Below are the code and all the weights of a small trained network. Each question names an input and a class and asks about switching units off, where a switched-off unit gives its printed mean instead of its output.

import numpy as np


def w(rows, s, z=0):
    codes = np.array(rows[::2]) - 128.0
    scale = np.full(codes.shape[1], s)
    scale[-1] = z or s
    return codes * scale


def f(y):
    return y / 2 * (1 + np.tanh(0.7978845608 * (y + 0.044715 * y**3)))


def log_softmax(a):
    a = a - a.max(-1, keepdims=True)
    return a - np.log(np.exp(a).sum(-1, keepdims=True))


def net(x, mask):
    res = np.array(x, float).reshape(1, 7) / 4 @ E
    y = f(res @ A[0][:, :-1].T + A[0][:, -1])
    res = res + np.where(mask, y, B[0][:, -1]) @ B[0][:, :-1]
    return log_softmax(res[-1] @ U[:, :-1].T + U[:, -1])


A, B = {}, {}
E = w([
[130,128,126,129,127],'x0',
[92,254,151,178,118],'x1',
[63,131,107,137,219],'x2',
[127,127,128,127,127],'x3',
[72,97,56,169,79],'x4',
[52,131,153,53,97],'x5',
[96,62,199,176,127],'x6',
],0.0088)
A[0] = w([
[160,79,178,49,217,150],'n1',
[169,128,139,121,59,100],'n2',
[205,140,155,110,46,106],'n3',
[182,46,70,117,167,137],'n4',
[65,148,167,188,168,103],'n5',
[144,180,18,77,137,108],'n6',
[161,37,86,63,105,67],'n7',
[172,176,57,65,146,102],'n8',
[119,121,140,88,39,145],'n9',
[52,103,34,168,51,156],'n10',
[136,32,58,78,158,90],'n11',
[44,154,163,40,110,192],'n12',
[61,197,143,193,77,140],'n13',
[51,117,146,51,116,143],'n14',
[74,116,87,144,191,122],'n15',
[179,182,205,61,204,106],'n16',
[117,191,99,155,202,108],'n17',
[173,126,176,80,167,70],'n18',
[82,110,59,101,239,107],'n19',
[103,186,117,163,93,121],'n20',
[227,166,84,232,178,253],'n21',
[81,140,123,132,223,86],'n22',
[85,79,121,137,197,76],'n23',
[74,108,45,158,102,101],'n24',
[84,145,196,79,83,159],'n25',
[114,206,152,173,104,94],'n26',
[131,191,88,38,77,176],'n27',
[85,141,93,112,253,101],'n28',
[87,60,214,178,119,144],'n29',
[157,59,125,93,146,130],'n30',
[189,143,142,175,75,146],'n31',
[159,128,205,164,23,96],'n32',
[183,169,1,17,142,115],'n33',
[107,111,70,154,57,83],'n34',
[81,87,31,194,69,117],'n35',
[248,32,78,192,84,166],'n36',
[88,125,120,179,224,138],'n37',
[120,51,91,60,148,97],'n38',
[181,142,126,139,12,94],'n39',
[113,9,152,112,135,121],'n40',
[68,111,55,160,111,97],'n41',
[62,133,135,18,77,254],'n42',
[88,65,96,60,89,161],'n43',
],0.0083,0.0043)
B[0] = w([
[174,181,119,157,99,202],'n1',
[137,107,124,47,86,156],'n2',
[108,119,97,74,90,184],'n3',
[92,202,90,157,121,195],'n4',
[113,114,126,139,67,165],'n5',
[73,43,211,174,131,177],'n6',
[81,207,145,141,64,188],'n7',
[114,35,188,165,136,169],'n8',
[150,123,98,100,118,176],'n9',
[206,156,173,153,152,210],'n10',
[96,178,134,167,82,187],'n11',
[197,111,77,154,155,208],'n12',
[122,166,116,169,92,200],'n13',
[138,93,76,126,155,180],'n14',
[163,112,122,85,85,156],'n15',
[214,191,191,144,129,201],'n16',
[113,135,107,126,85,170],'n17',
[167,193,160,119,123,154],'n18',
[128,127,114,87,62,173],'n19',
[109,145,135,174,88,163],'n20',
[144,79,54,153,163,254],'n21',
[146,96,134,32,67,159],'n22',
[118,122,137,104,83,148],'n23',
[194,139,170,118,115,165],'n24',
[132,135,75,154,184,183],'n25',
[68,198,117,167,77,171],'n26',
[122,83,109,173,99,198],'n27',
[134,96,117,55,53,177],'n28',
[105,35,170,188,135,194],'n29',
[82,171,114,167,107,175],'n30',
[131,103,72,96,118,174],'n31',
[99,90,110,78,106,184],'n32',
[71,67,207,209,124,205],'n33',
[198,153,200,65,127,159],'n34',
[254,156,178,119,150,194],'n35',
[137,134,104,151,116,249],'n36',
[148,97,79,76,96,174],'n37',
[125,169,112,143,78,173],'n38',
[109,100,117,62,72,183],'n39',
[111,141,140,166,106,198],'n40',
[188,155,172,96,111,159],'n41',
[168,100,83,166,173,232],'n42',
[135,180,97,174,158,190],'n43',
],0.007,0.0079)
U = w([
[207,174,207,107,135,57],'0',
[41,212,102,155,94,41],'1',
[98,78,105,10,60,63],'2',
[64,44,204,168,138,131],'3',
[122,124,94,130,147,254],'4',
[139,118,22,146,196,89],'5',
[119,129,111,130,144,250],'6',
[67,121,115,74,227,18],'7',
],0.013,0.0065)

Each question gives the input, the list of numbers given to net, and the class t.
The units are the neurons (one row each of A and B). Each row of codes is followed by its name. A weight is (code - 128) times the scale printed after its matrix; where a second scale follows, it is the last column's (A, B and U).
mask holds one flag per neuron, in row order. A switched-off neuron (its flag False) gives its mean, the last column of its row in B, instead of its output. The means were averaged over made-up inputs and are rounded, as every weight is.
A unit's drop is (log p(t) with every unit on - log p(t) with that unit switched off) / (log p(t) with every unit on - log p(t) with every unit switched off).
The circuit of an input: a set's keep is (log p(t) with only the set's units on - log p(t) with every unit switched off) / (log p(t) with every unit on - log p(t) with every unit switched off). Starting from the 12 units with the biggest drops (on a tie, the unit counted first), units are removed one at a time, each time the one whose removal leaves the highest keep (on an exact tie, the one counted first), for as long as the keep stays at least 0.8.
circuit, biggest first: the units of the circuit, biggest drop first
most important unit: the unit with the biggest drop
k most important neurons: the k neurons with the biggest drops, biggest first
drop when u is switched off: that unit's drop, to one decimal
input [-6,-1,7,5,-7,7,-1], class 0: most important unit => n16
input [-8,7,6,-2,3,6,5], class 6: circuit, biggest first => [n12 n4]
input [1,3,-5,2,7,7,2], class 0: circuit, biggest first => [n10 n35]
input [8,0,2,0,-5,7,-8], class 3: circuit, biggest first => [n33 n6]
input [6,5,-3,2,2,2,-7], class 3: circuit, biggest first => [n6 n33 n8]
input [0,1,6,3,-1,7,0], class 5: circuit, biggest first => [n12 n42]
input [3,-6,8,7,6,5,-4], class 2: 2 most important neurons => [n19 n28]
input [-4,5,8,1,-2,5,-6], class 2: circuit, biggest first => [n28 n22]
input [5,-3,5,-3,-6,-1,5], class 0: circuit, biggest first => [n1 n16]
input [6,5,7,-6,-2,7,7], class 2: 3 most important neurons => [n22 n28 n37]
input [3,4,7,-3,-4,7,-7], class 2: 3 most important neurons => [n28 n22 n19]
input [-5,-1,-7,7,8,5,3], class 0: 2 most important neurons => [n10 n35]
input [4,-8,1,-5,3,7,0], class 1: 2 most important neurons => [n7 n11]
input [-8,8,-8,2,-1,-6,4], class 1: circuit, biggest first => [n26]
input [5,-4,6,6,-6,-5,-6], class 0: 4 most important neurons => [n16 n1 n18 n29]
input [2,-5,8,0,8,-1,-3], class 0: 2 most important neurons => [n35 n10]
input [1,7,-8,2,6,-1,-1], class 2: 2 most important neurons => [n39 n32]
input [4,-8,8,5,-2,7,-4], class 1: 2 most important neurons => [n11 n43]
input [2,1,7,1,-5,6,3], class 2: drop when n12 is switched off => -0.1
input [-1,-3,-2,0,8,2,3], class 0: drop when n27 is switched off => 0.0
input [-6,-5,-8,-5,7,-4,7], class 2: circuit, biggest first => [n39]
input [2,-8,7,8,0,8,-3], class 1: drop when n38 is switched off => 0.1
